Here is a tiny trained network, its code and every weight. The questions are about switching its units off for an input and a target symbol, where a switched-off unit gives its printed mean instead of its output.

import numpy as np


def w(rows, s, z=0):
    codes = np.array(rows[::2]) - 128.0
    scale = np.full(codes.shape[1], s)
    scale[-1] = z or s
    return codes * scale


def f(y):
    return np.maximum(y, 0)


def softmax(a):
    e = np.exp(a - a.max(-1, keepdims=True))
    return e / e.sum(-1, keepdims=True)


def log_softmax(a):
    a = a - a.max(-1, keepdims=True)
    return a - np.log(np.exp(a).sum(-1, keepdims=True))


def net(x, mask):
    ids = ['αεμξστω'.index(c) for c in x.split()]
    T = len(ids)
    res = E[ids] + P[:T]
    q, k, v = (res @ M[0].T for M in (Q, K, V))
    z = softmax(np.where(np.tri(T) > 0, q @ k.T / 2**0.5, -1e9)) @ v
    res = res + np.where(mask[0], z, O[0][:, -1]) @ O[0][:, :-1]
    y = f(res @ A[0][:, :-1].T + A[0][:, -1])
    res = res + np.where(mask[1:13], y, B[0][:, -1]) @ B[0][:, :-1]
    return log_softmax(res[-1] @ U[:, :-1].T + U[:, -1])


Q, K, V, O, A, B = {}, {}, {}, {}, {}, {}
E = w([
[155,131,123,216],'α',
[48,63,106,149],'ε',
[77,95,124,99],'μ',
[184,110,146,254],'ξ',
[67,158,112,67],'σ',
[135,181,189,33],'τ',
[222,36,129,146],'ω',
],0.015)
P = w([
[129,130,2,106],'0',
[155,205,105,156],'1',
[119,107,115,143],'2',
[130,132,122,137],'3',
[124,116,141,139],'4',
[123,113,148,135],'5',
[145,137,114,139],'6',
[122,137,150,113],'7',
[138,142,155,126],'8',
[126,129,167,124],'9',
[116,129,170,109],'10',
[140,144,142,125],'11',
[140,150,144,130],'12',
],0.012)
Q[0] = w([
[68,147,102,255],'h1',
[54,86,161,153],'h1',
],0.0085)
K[0] = w([
[126,95,255,72],'h1',
[182,132,187,138],'h1',
],0.0084)
V[0] = w([
[158,213,215,6],'h1',
[57,153,255,210],'h1',
],0.0091)
O[0] = w([
[41,115,220,101,2],'h1',
[199,245,109,249,132],'h1',
],0.013,0.0051)
A[0] = w([
[100,144,58,138,3],'n1',
[246,124,146,60,90],'n2',
[108,49,151,200,140],'n3',
[131,145,160,46,155],'n4',
[101,164,106,95,84],'n5',
[179,84,124,105,85],'n6',
[109,185,103,170,150],'n7',
[92,189,93,70,129],'n8',
[142,132,143,134,29],'n9',
[143,138,69,164,94],'n10',
[45,141,118,168,215],'n11',
[134,119,84,87,27],'n12',
],0.013,0.0024)
B[0] = w([
[166,46,247,80,174],'n1',
[28,114,219,102,207],'n2',
[83,121,64,38,195],'n3',
[221,115,202,152,157],'n4',
[92,127,81,167,142],'n5',
[52,160,149,133,173],'n6',
[181,135,115,177,215],'n7',
[91,80,53,105,157],'n8',
[131,149,91,118,135],'n9',
[144,66,115,98,255],'n10',
[218,159,210,126,163],'n11',
[179,141,171,74,165],'n12',
],0.011)
U = w([
[98,15,167,93,122],'α',
[102,47,167,141,253],'ε',
[122,104,136,94,58],'μ',
[142,101,186,203,150],'ξ',
[149,156,51,29,168],'σ',
[133,190,191,46,62],'τ',
[4,2,158,189,40],'ω',
],0.0079,0.0034)

Each question gives the input, a string of symbols that net reads in full, and the target symbol t.
The units are the heads (2 rows each of Q, K, V and O) and the neurons (one row each of A and B). Each row of codes is followed by its name. A weight is (code - 128) times the scale printed after its matrix; where a second scale follows, it is the last column's (O, A, B and U).
mask holds one flag per unit, heads first, then neurons. A switched-off unit (its flag False) gives its mean, the last column of its rows in O or B, instead of its output. The means were averaged over made-up inputs and are rounded, as every weight is.
A unit's drop is (log p(t) with every unit on - log p(t) with that unit switched off) / (log p(t) with every unit on - log p(t) with every unit switched off).
The circuit of an input: a set's keep is (log p(t) with only the set's units on - log p(t) with every unit switched off) / (log p(t) with every unit on - log p(t) with every unit switched off). Starting from the 12 units with the biggest drops (on a tie, the unit counted first), units are removed one at a time, each time the one whose removal leaves the highest keep (on an exact tie, the one counted first), for as long as the keep stays at least 0.8.
circuit, biggest first: the units of the circuit, biggest drop first
k most important neurons: the k neurons with the biggest drops, biggest first
drop when u is switched off: that unit's drop, to one decimal
input σ α ξ α ξ ε ε α ε, target ξ: circuit, biggest first : h1
input ε α α α α α α ξ α, target ξ: circuit, biggest first : h1, n7
input ω τ α ε, target τ: circuit, biggest first : n11, h1, n10
input α σ ξ, target σ: circuit, biggest first : n3, n2
input α ω σ σ ξ, target σ: 3 most important neurons : n3, n2, n1
input μ σ α α ξ ξ ξ α, target ξ: circuit, biggest first : h1, n3
input α α ξ α τ α ε τ α ξ, target τ: 2 most important neurons : n3, n11
input μ ξ τ α, target τ: 3 most important neurons : n11, n10, n3
input τ α α α τ τ ξ, target τ: 3 most important neurons : n11, n3, n10
input ξ α τ τ α τ α, target τ: 3 most important neurons : n11, n3, n10
input σ σ μ ξ α ω α μ ξ α σ ξ ω, target ω: drop when n10 is switched off : 0.0
input α α α τ ω ε ε τ τ ε, target τ: drop when n11 is switched off : 0.6
input ξ α ξ σ τ σ ε ω, target ω: drop when n2 is switched off : 0.6
input σ σ ξ ω μ μ ε τ, target α: circuit, biggest first : h1
input μ α α τ α α α μ α α ξ ε, target ξ: drop when n11 is switched off : 0.2
